Below are the code and all the weights of a small trained network. Each question names an input and a class and asks about switching units off, where a switched-off unit gives its printed mean instead of its output.

import numpy as np


def w(rows, s, z=0):
    codes = np.array(rows[::2]) - 128.0
    scale = np.full(codes.shape[1], s)
    scale[-1] = z or s
    return codes * scale


def norm(h):
    return h / np.sqrt((h * h).mean(-1, keepdims=True) + 1e-5)


def f(y):
    return np.maximum(y, 0)


def log_softmax(a):
    a = a - a.max(-1, keepdims=True)
    return a - np.log(np.exp(a).sum(-1, keepdims=True))


def net(x, mask):
    res = np.array(x, float).reshape(1, 3) / 4 @ E
    u = 0
    for l in range(3):
        y = f(norm(res) @ A[l][:, :-1].T + A[l][:, -1])
        res = res + np.where(mask[u : u + 12], y, B[l][:, -1]) @ B[l][:, :-1]
        u += 12
    return log_softmax(norm(res)[-1] @ U[:, :-1].T + U[:, -1])


A, B = {}, {}
E = w([
[110,68,143,76,209,22,101],'x0',
[130,79,146,99,23,151,21],'x1',
[114,157,161,254,163,96,53],'x2',
],0.008)
A[0] = w([
[131,194,135,180,151,170,79,127],'0.n0',
[147,126,72,174,188,137,143,198],'0.n1',
[165,153,151,151,134,164,132,8],'0.n2',
[137,74,163,87,61,127,206,175],'0.n3',
[107,110,104,232,112,152,133,82],'0.n4',
[107,124,170,136,47,74,147,44],'0.n5',
[105,55,103,88,239,128,70,71],'0.n6',
[83,144,130,156,70,145,174,252],'0.n7',
[98,79,139,130,175,169,215,175],'0.n8',
[150,109,143,190,139,11,89,119],'0.n9',
[64,42,95,254,171,123,214,46],'0.n10',
[204,131,199,144,95,122,51,91],'0.n11',
],0.0056,0.0036)
B[0] = w([
[161,113,86,142,26,111,158,209],'0.n0',
[181,175,153,64,62,84,45,225],'0.n1',
[70,100,166,75,140,168,84,133],'0.n2',
[111,98,96,187,70,50,115,236],'0.n3',
[203,40,89,144,122,104,161,185],'0.n4',
[169,177,117,93,183,156,82,134],'0.n5',
[147,150,255,126,73,135,155,201],'0.n6',
[63,86,252,98,132,39,150,252],'0.n7',
[119,136,103,105,64,127,70,223],'0.n8',
[132,44,95,143,59,92,175,223],'0.n9',
[31,182,81,80,127,121,60,187],'0.n10',
[72,211,84,69,168,102,112,194],'0.n11',
],0.0051,0.0041)
A[1] = w([
[170,183,88,148,109,220,172,143],'1.n0',
[156,56,137,116,77,118,125,87],'1.n1',
[216,99,125,155,107,122,79,88],'1.n2',
[136,106,120,246,195,126,77,4],'1.n3',
[148,219,98,184,206,84,235,173],'1.n4',
[127,211,98,131,250,142,161,50],'1.n5',
[152,127,96,213,138,161,118,121],'1.n6',
[138,193,95,114,169,113,177,84],'1.n7',
[108,112,156,186,171,107,93,65],'1.n8',
[69,125,117,117,114,39,107,83],'1.n9',
[121,57,125,91,254,111,125,73],'1.n10',
[180,110,62,84,127,144,188,65],'1.n11',
],0.0079,0.0033)
B[1] = w([
[116,75,254,132,203,112,155,187],'1.n0',
[102,187,99,135,163,142,133,226],'1.n1',
[87,172,112,85,146,136,133,175],'1.n2',
[191,112,39,181,110,107,177,172],'1.n3',
[87,124,134,105,73,162,40,243],'1.n4',
[55,197,121,83,70,155,84,162],'1.n5',
[107,87,101,110,150,98,180,165],'1.n6',
[108,156,96,87,81,183,51,175],'1.n7',
[123,100,82,141,106,134,168,169],'1.n8',
[175,182,151,120,116,162,157,253],'1.n9',
[97,106,202,128,123,128,145,174],'1.n10',
[115,130,47,162,105,96,165,176],'1.n11',
],0.0083,0.0052)
A[2] = w([
[178,179,119,129,99,150,174,132],'2.n0',
[110,36,162,105,203,53,106,59],'2.n1',
[201,132,96,250,165,108,68,85],'2.n2',
[141,2,39,45,142,175,206,42],'2.n3',
[138,119,105,149,112,106,55,76],'2.n4',
[105,52,163,109,134,100,152,82],'2.n5',
[134,71,205,173,149,190,148,119],'2.n6',
[130,112,103,136,96,126,154,128],'2.n7',
[124,99,111,96,127,168,31,3],'2.n8',
[143,153,131,206,89,201,137,85],'2.n9',
[140,102,101,102,143,180,37,40],'2.n10',
[146,176,129,84,100,143,115,113],'2.n11',
],0.0099,0.0031)
B[2] = w([
[170,97,96,147,226,149,116,203],'2.n0',
[196,157,212,115,130,228,167,188],'2.n1',
[113,23,59,136,108,126,167,206],'2.n2',
[110,62,69,227,89,74,137,217],'2.n3',
[79,132,103,103,109,144,174,199],'2.n4',
[156,116,163,172,130,132,92,181],'2.n5',
[233,171,247,72,161,99,79,166],'2.n6',
[128,96,142,144,140,101,140,189],'2.n7',
[55,222,84,85,148,163,105,189],'2.n8',
[151,114,184,54,171,86,151,215],'2.n9',
[33,254,88,89,162,209,91,167],'2.n10',
[133,146,97,198,191,142,111,253],'2.n11',
],0.0087,0.0049)
U = w([
[113,42,67,167,113,90,146,204],'0',
[61,198,115,89,124,160,58,124],'1',
[173,108,250,109,148,124,125,158],'2',
[165,155,106,164,244,134,112,1],'3',
],0.019,0.0032)

Each question gives the input, the list of numbers given to net, and the class t.
The units are the neurons (one row each of A and B). Each row of codes is followed by its name. A weight is (code - 128) times the scale printed after its matrix; where a second scale follows, it is the last column's (A, B and U).
mask holds one flag per neuron, layer by layer. A switched-off neuron (its flag False) gives its mean, the last column of its row in B, instead of its output. The means were averaged over made-up inputs and are rounded, as every weight is.
A unit's drop is (log p(t) with every unit on - log p(t) with that unit switched off) / (log p(t) with every unit on - log p(t) with every unit switched off).
The circuit of an input: a set's keep is (log p(t) with only the set's units on - log p(t) with every unit switched off) / (log p(t) with every unit on - log p(t) with every unit switched off). Starting from the 12 units with the biggest drops (on a tie, the unit counted first), units are removed one at a time, each time the one whose removal leaves the highest keep (on an exact tie, the one counted first), for as long as the keep stays at least 0.8.
circuit, biggest first: the units of the circuit, biggest drop first
most important unit: the unit with the biggest drop
top k neurons: the k neurons with the biggest drops, biggest first
top k neurons in layer l: the k neurons of layer l with the biggest drops, biggest first
drop of u: that unit's drop, to one decimal
input [-3,-7,6], class 1: circuit, biggest first	1.n4
input [-7,6,-7], class 0: circuit, biggest first	2.n3, 1.n9, 1.n4
input [-7,3,6], class 2: top 2 neurons in layer 1	1.n0, 1.n11
input [-3,3,2], class 3: top 4 neurons in layer 1	1.n4, 1.n7, 1.n5, 1.n0
input [7,-2,7], class 0: top 2 neurons	1.n3, 2.n2
input [-5,4,-3], class 2: top 3 neurons	1.n4, 0.n1, 1.n7
input [8,8,-2], class 1: top 4 neurons in layer 2	2.n8, 2.n10, 2.n9, 2.n6
input [8,-2,-6], class 2: top 2 neurons	2.n1, 1.n10
input [3,3,-2], class 3: top 2 neurons	1.n4, 0.n7
input [-3,1,-4], class 0: top 2 neurons	0.n1, 1.n9
input [1,-3,-2], class 3: top 2 neurons	0.n8, 2.n0
input [-7,-2,-8], class 0: top 2 neurons	2.n3, 1.n11
input [-7,-8,-5], class 1: top 2 neurons in layer 1	1.n4, 1.n7
input [-1,1,-3], class 3: most important unit	0.n3
input [-2,3,-3], class 3: top 2 neurons in layer 0	0.n9, 0.n3
input [8,-6,0], class 2: drop of 1.n10	0.2
input [-3,-8,6], class 1: drop of 1.n4	0.9
input [-2,-1,4], class 0: top 3 neurons in layer 0	0.n6, 0.n4, 0.n8
